Below is a small trained network, with its code and all its weights. Each question gives an input and a target symbol and asks what happens when units are switched off, that is, made to give their printed mean instead of their output.

import numpy as np


def w(rows, s, z=0):
    codes = np.array(rows[::2]) - 128.0
    scale = np.full(codes.shape[1], s)
    scale[-1] = z or s
    return codes * scale


def norm(h):
    return h / np.sqrt((h * h).mean(-1, keepdims=True) + 1e-5)


def f(y):
    return y / 2 * (1 + np.tanh(0.7978845608 * (y + 0.044715 * y**3)))


def softmax(a):
    e = np.exp(a - a.max(-1, keepdims=True))
    return e / e.sum(-1, keepdims=True)


def log_softmax(a):
    a = a - a.max(-1, keepdims=True)
    return a - np.log(np.exp(a).sum(-1, keepdims=True))


def net(x, mask):
    ids = ['ΓΔΠΩαεθλμσφψ'.index(c) for c in x.split()]
    T = len(ids)
    res = E[ids] + P[:T]
    u = 0
    for l in range(3):
        q, k, v = (norm(res) @ M[l].T for M in (Q, K, V))
        z = softmax(np.where(np.tri(T) > 0, q @ k.T / 2**0.5, -1e9)) @ v
        res = res + np.where(mask[u], z, O[l][:, -1]) @ O[l][:, :-1]
        u += 1
        y = f(norm(res) @ A[l][:, :-1].T + A[l][:, -1])
        res = res + np.where(mask[u : u + 4], y, B[l][:, -1]) @ B[l][:, :-1]
        u += 4
    return log_softmax(norm(res)[-1] @ U[:, :-1].T + U[:, -1])


Q, K, V, O, A, B = {}, {}, {}, {}, {}, {}
E = w([
[86,89,1],'Γ',
[74,102,112],'Δ',
[29,105,123],'Π',
[130,137,159],'Ω',
[185,136,187],'α',
[143,153,173],'ε',
[169,119,155],'θ',
[191,168,104],'λ',
[201,155,109],'μ',
[115,91,151],'σ',
[81,182,117],'φ',
[108,138,129],'ψ',
],0.024)
P = w([
[82,56,2],'0',
[64,122,160],'1',
[140,160,227],'2',
[42,87,102],'3',
[170,144,116],'4',
[138,110,130],'5',
],0.0057)
Q[0] = w([
[50,2,144],'0.h1',
[109,8,227],'0.h1',
],0.0077)
K[0] = w([
[199,125,5],'0.h1',
[123,99,10],'0.h1',
],0.012)
V[0] = w([
[96,171,95],'0.h1',
[3,248,47],'0.h1',
],0.0044)
O[0] = w([
[87,112,145,150],'0.h1',
[2,88,188,254],'0.h1',
],0.0054,0.00084)
A[0] = w([
[159,233,2,30],'0.n1',
[27,71,100,72],'0.n2',
[230,101,154,205],'0.n3',
[43,70,178,254],'0.n4',
],0.0068,0.00028)
B[0] = w([
[54,154,174,155],'0.n1',
[163,65,246,247],'0.n2',
[190,246,71,152],'0.n3',
[192,254,172,254],'0.n4',
],0.0091,0.0042)
Q[1] = w([
[119,87,213],'1.h1',
[21,254,94],'1.h1',
],0.0077)
K[1] = w([
[148,158,153],'1.h1',
[149,12,110],'1.h1',
],0.011)
V[1] = w([
[67,229,55],'1.h1',
[219,134,249],'1.h1',
],0.012)
O[1] = w([
[34,181,98,41],'1.h1',
[118,254,224,255],'1.h1',
],0.011,0.0067)
A[1] = w([
[140,71,186,57],'1.n1',
[143,77,5,157],'1.n2',
[12,115,184,247],'1.n3',
[198,118,219,174],'1.n4',
],0.011,0.0014)
B[1] = w([
[106,180,150,152],'1.n1',
[152,119,1,173],'1.n2',
[190,160,75,183],'1.n3',
[126,136,60,255],'1.n4',
],0.014,0.0082)
Q[2] = w([
[105,48,191],'2.h1',
[21,4,236],'2.h1',
],0.016)
K[2] = w([
[107,153,153],'2.h1',
[125,253,244],'2.h1',
],0.021)
V[2] = w([
[3,187,120],'2.h1',
[78,49,61],'2.h1',
],0.025)
O[2] = w([
[254,139,59,1],'2.h1',
[127,224,158,248],'2.h1',
],0.025,0.0078)
A[2] = w([
[121,5,152,169],'2.n1',
[32,109,74,255],'2.n2',
[77,108,187,61],'2.n3',
[26,77,170,66],'2.n4',
],0.018,0.0026)
B[2] = w([
[190,169,236,223],'2.n1',
[173,1,130,222],'2.n2',
[175,109,79,206],'2.n3',
[101,203,12,254],'2.n4',
],0.02,0.0085)
U = w([
[7,150,147,75],'Γ',
[87,85,40,61],'Δ',
[154,95,150,111],'Π',
[108,171,148,221],'Ω',
[205,156,98,35],'α',
[145,88,144,135],'ε',
[198,124,82,94],'θ',
[100,175,112,95],'λ',
[31,63,150,255],'μ',
[157,170,108,16],'σ',
[164,103,172,119],'φ',
[139,156,123,14],'ψ',
],0.02,0.0062)

Each question gives the input, a string of symbols that net reads in full, and the target symbol t.
The units are the heads (2 rows each of Q, K, V and O) and the neurons (one row each of A and B). Each row of codes is followed by its name. A weight is (code - 128) times the scale printed after its matrix; where a second scale follows, it is the last column's (O, A, B and U).
mask holds one flag per unit, layer by layer, with each layer's heads first. A switched-off unit (its flag False) gives its mean, the last column of its rows in O or B, instead of its output. The means were averaged over made-up inputs and are rounded, as every weight is.
A unit's drop is (log p(t) with every unit on - log p(t) with that unit switched off) / (log p(t) with every unit on - log p(t) with every unit switched off).
The circuit of an input: a set's keep is (log p(t) with only the set's units on - log p(t) with every unit switched off) / (log p(t) with every unit on - log p(t) with every unit switched off). Starting from the 12 units with the biggest drops (on a tie, the unit counted first), units are removed one at a time, each time the one whose removal leaves the highest keep (on an exact tie, the one counted first), for as long as the keep stays at least 0.8.
circuit, biggest first: the units of the circuit, biggest drop first
top k neurons: the k neurons with the biggest drops, biggest first
k most important neurons of layer l: the k neurons of layer l with the biggest drops, biggest first
drop of u: that unit's drop, to one decimal
input φ ψ σ ψ ε σ, target α: circuit, biggest first : 2.h1; 1.h1
input Ω Δ σ σ σ ε, target φ: most important neuron of layer 0 : 0.n4
input ε σ Π, target θ: circuit, biggest first : 2.h1; 0.n2
input ε σ σ Π, target θ: circuit, biggest first : 2.h1; 1.n3
input ε ε Δ, target θ: circuit, biggest first : 2.h1; 1.h1
input ε α σ σ ε, target θ: circuit, biggest first : 2.h1; 1.h1; 0.n2
input Ω ε σ σ, target φ: top 2 neurons : 2.n1; 0.n4
input ε θ ε φ ε σ, target θ: 2 most important neurons of layer 0 : 0.n2; 0.n3
input Ω σ φ σ Ω ε, target φ: circuit, biggest first : 2.h1; 2.n1
input Δ α σ σ Ω, target Γ: top 2 neurons : 0.n2; 0.n4
input θ φ σ, target Δ: top 2 neurons : 0.n4; 2.n4
input Ω λ σ α, target φ: top 3 neurons : 2.n1; 2.n4; 0.n3
input φ μ σ ψ θ, target α: circuit, biggest first : 1.h1; 2.h1
input φ Δ σ φ, target α: circuit, biggest first : 2.h1
input Γ Γ Γ, target Δ: 2 most important neurons of layer 2 : 2.n1; 2.n2
input Δ σ σ Π φ α, target Γ: top 2 neurons : 0.n2; 0.n4
input σ σ σ Π, target μ: top 2 neurons : 1.n3; 1.n4
input σ σ Δ, target μ: drop of 2.h1 : 1.0
input σ μ Π, target μ: drop of 1.h1 : 0.5
input Δ σ Δ σ Π σ, target Γ: drop of 1.h1 : 4.0
input σ Ω σ Δ ψ, target μ: circuit, biggest first : 2.h1
